Below is a small trained network, with its code and all its weights. Each question gives an input and a class and asks what happens when units are switched off, that is, made to give their printed mean instead of their output.

import numpy as np


def w(rows, s, z=0):
    codes = np.array(rows[::2]) - 128.0
    scale = np.full(codes.shape[1], s)
    scale[-1] = z or s
    return codes * scale


def f(y):
    return np.maximum(y, 0)


def log_softmax(a):
    a = a - a.max(-1, keepdims=True)
    return a - np.log(np.exp(a).sum(-1, keepdims=True))


def net(x, mask):
    res = np.array(x, float).reshape(1, 4) / 4 @ E
    y = f(res @ A[0][:, :-1].T + A[0][:, -1])
    res = res + np.where(mask, y, B[0][:, -1]) @ B[0][:, :-1]
    return log_softmax(res[-1] @ U[:, :-1].T + U[:, -1])


A, B = {}, {}
E = w([
[64,91,181,178,125],'x0',
[70,91,174,199,125],'x1',
[104,62,24,205,124],'x2',
[116,128,124,3,121],'x3',
],0.0066)
A[0] = w([
[135,127,103,60,151,202],'N0',
[81,104,143,211,127,148],'N1',
[30,72,179,187,153,104],'N2',
[149,164,250,59,145,169],'N3',
[175,137,59,195,143,108],'N4',
[135,117,37,42,144,150],'N5',
[121,101,109,226,141,253],'N6',
[152,146,144,123,136,85],'N7',
],0.016,0.0025)
B[0] = w([
[134,116,80,69,103,189],'N0',
[162,82,171,193,111,226],'N1',
[172,57,200,113,81,236],'N2',
[105,188,201,55,168,237],'N3',
[83,194,77,140,167,202],'N4',
[152,74,51,108,75,210],'N5',
[117,133,142,252,164,246],'N6',
[102,115,154,105,128,145],'N7',
],0.03,0.011)
U = w([
[71,183,57,191,216,63],'0',
[154,90,2,49,19,146],'1',
[207,13,204,165,96,74],'2',
[118,210,210,20,162,254],'3',
],0.0052,0.0019)

Each question gives the input, the list of numbers given to net, and the class t.
The units are the neurons (one row each of A and B). Each row of codes is followed by its name. A weight is (code - 128) times the scale printed after its matrix; where a second scale follows, it is the last column's (A, B and U).
mask holds one flag per neuron, in row order. A switched-off neuron (its flag False) gives its mean, the last column of its row in B, instead of its output. The means were averaged over made-up inputs and are rounded, as every weight is.
A unit's drop is (log p(t) with every unit on - log p(t) with that unit switched off) / (log p(t) with every unit on - log p(t) with every unit switched off).
The circuit of an input: a set's keep is (log p(t) with only the set's units on - log p(t) with every unit switched off) / (log p(t) with every unit on - log p(t) with every unit switched off). Starting from all 8 units, units are removed one at a time, each time the one whose removal leaves the highest keep (on an exact tie, the one counted first), for as long as the keep stays at least 0.8.
circuit, biggest first: the units of the circuit, biggest drop first
k most important neurons: the k neurons with the biggest drops, biggest first
drop when u is switched off: that unit's drop, to one decimal
input [1,-5,-1,5], class 1: circuit, biggest first => [N5]
input [-8,7,1,-5], class 0: 2 most important neurons => [N4 N2]
input [-5,1,8,3], class 1: 2 most important neurons => [N5 N3]
input [-7,1,4,-1], class 0: 2 most important neurons => [N2 N4]
input [8,-4,-7,-7], class 3: 2 most important neurons => [N3 N5]
input [8,8,-5,7], class 3: 3 most important neurons => [N3 N6 N5]
input [-6,4,-2,-1], class 3: 4 most important neurons => [N6 N5 N1 N2]
input [5,-6,5,-8], class 0: 2 most important neurons => [N4 N6]
input [-3,-8,-3,-2], class 1: drop when N5 is switched off => 0.4
input [-1,3,-3,-2], class 3: drop when N1 is switched off => 0.3
input [0,-3,1,4], class 1: drop when N3 is switched off => 0.0
input [-5,-2,-2,7], class 1: drop when N5 is switched off => 1.0
